Questions about the array below. Rows and columns are numbered from 1.
1) Which number is the entry in row 3 and column 3?
2) Which number is the entry directly above 130?
3) Which number is the largest entry?
4) Which number is the bottom entry of the column that holds the largest entry?
5) Which number is the top entry of the column that holds the largest entry?
6) Which number is the entry in the top-right corner?
7) Which number is the bottom-right entry?
8) Which number is the entry just right of 124?
[[129 141 136 141 124 133 125 122 135]
 [126 119 148 130 137 114 116 105 139]
 [129 132 138 108 116 125 106 120 134]
 [133 116 126 101 147 123 125 128 114]]
1) 138
2) 141
3) 148
4) 126
5) 136
6) 135
7) 114
8) 133

W =
[[155 123 152 149 118 132]
 [135 124 151 149 139 152]
 [154 145 132 148 119 133]
 [134 143 131 148 119 151]
 [154 145 132 128 119 132]
 [154 144 152 128 139 132]
 [155 144 131 128 118 153]]
Read off the 2nd entry on the main diagonal.
Answer: 124
The 1st entry on the diagonal from the top-right corner: 132
Read off the second entry from the end, reading row by row.
Answer: 118
Read off the entry in the bottom-left corner.
Answer: 155
Read off the last entry, reading row by row.
Answer: 153
Read off the entry just left of 133.
Answer: 119
The entry in the top-left corner: 155
Read off the fifth entry from the end, reading row by row.
Answer: 144
The fifth entry, reading row by row is 118
The third entry in reading order: 152

[[128 128 127 124 126 125 127 128 128 128 130 124 127 125 129 130]
 [128 129 128 130 128 129 129 129 127 127 127 128 128 128 128 128]
 [128 128 128 128 127 128 127 129 127 127 128 127 128 128 127 128]
 [128 128 127 135 130 132 131 130 126 127 126 132 128 130 126 126]
 [129 129 127 153 136 145 139 133 123 122 117 147 128 139 120 120]
 [128 128 128 124 126 125 127 128 128 128 130 124 128 126 130 130]
 [128 123 127 127 134 129 127 128 132 124 127 131 128 129 125 133]
 [128 133 131 129 121 126 129 129 123 134 128 125 128 126 133 120]]
Indices start at 1.
The entry at row 1, column 1 is 128
Which number is the entry in row 2 and column 3?
A: 128
Which number is the top entry of the column that holds the smallest entry?
A: 130
Which number is the top-right entry?
A: 130
The entry in row 3 and column 1 -> 128
Which number is the entry in row 1 and column 3?
A: 127
Which number is the entry just left of the largest entry?
A: 127
Which number is the bottom entry of the column that holds the smallest entry?
A: 128
The entry just right of the smallest entry -> 147
Which number is the entry in row 2 and column 1?
A: 128
The entry directly above 153 -> 135
The entry just right of the largest entry is 136
The entry in row 1 and column 2 -> 128
Which number is the entry in the bottom-left corner?
A: 128
The entry directly above 117: 126
Which number is the smallest entry?
A: 117
The entry directly above 122: 127
Which number is the entry just left of the smallest entry?
A: 122
Which number is the bottom entry of the column that holds the largest entry?
A: 129
The entry in the bottom-right corner: 120
The entry in row 3 and column 3: 128
Which number is the entry just left of 136?
A: 153

Read these off the table that follows. Counting starts at 1.
1) Find the top-left entry.
2) Find the entry in row 1 and column 2.
3) Find the entry at row 1, column 3.
4) Find the top-right entry.
5) Find the bottom-right entry.
6) Find the largest entry.
[[114 133 129  99 138 103 125 124 134 127 114 128 133 137 127 142]
 [122 126 123 144 128 118 136 125 137 128 106 107 132 122 134 118]
 [144 145 152 136 128 143 143 110 143 122 127 103 119 128 120 116]
 [118 132 128 128 123 112 113 128 123 128 114 142 128 128 128 119]
 [128 128 131 111 141 128 133 124 131 123 117 138 128 130 134 128]
 [134 128 151 116 143 130 141 114 136 119 127 128 121 141 123 128]
 [138 139 140 138 128 128 131 122 128 144 128 114 123 136 122 128]
 [128 130 119 131 128 128 128 134 140 122 111 141 128 124 126 141]]
1) 114
2) 133
3) 129
4) 142
5) 141
6) 152

A =
[[137 120 149 126 128 126 142 127 144 137 119 129]
 [128 134 127 146 128 140 109 122 123 127 142 126]
 [128 130 128 134 122 115 143 129 138 145 111 122]
 [123 134 102 126 114 131 128 132 118 136 122 128]
 [126 140 112 129 118 141 123 133 111 121 137 121]
 [121 132 130 150 131 116 115 120 133 143 127 124]
 [138 114 139 122 132 119 136 130 148 138 121 128]
 [134 128 115 151 126 128 142 126 137 124 117 125]
 [135 124 123 124 136 132 114 133 127 113 149 119]
 [127 133 108 147 121 142 127 123 121 122 126 133]
 [138 131 105 131 116 140 136 135 126 125 128 121]
 [120 125 116 122 125 119 107 129 127 148 131 129]]
Rows and columns are numbered from 1.
The entry in row 1 and column 3?
Answer: 149
The entry in row 1 and column 1?
Answer: 137
The entry in the bottom-left corner: 120
The entry in row 3 and column 1?
Answer: 128
The entry directly below the largest entry -> 124
The top-right entry: 129
The entry just right of the smallest entry -> 126
The largest entry -> 151
The entry directly above 146 is 126
The entry at row 1, column 2?
Answer: 120
The entry at row 2, column 2?
Answer: 134
The entry in the bottom-right corner: 129
The bottom entry of the column that holds the smallest entry -> 116
The entry in row 2 and column 3 -> 127
The entry in row 3 and column 3 -> 128
The entry just right of 117?
Answer: 125
The entry at row 2, column 1: 128
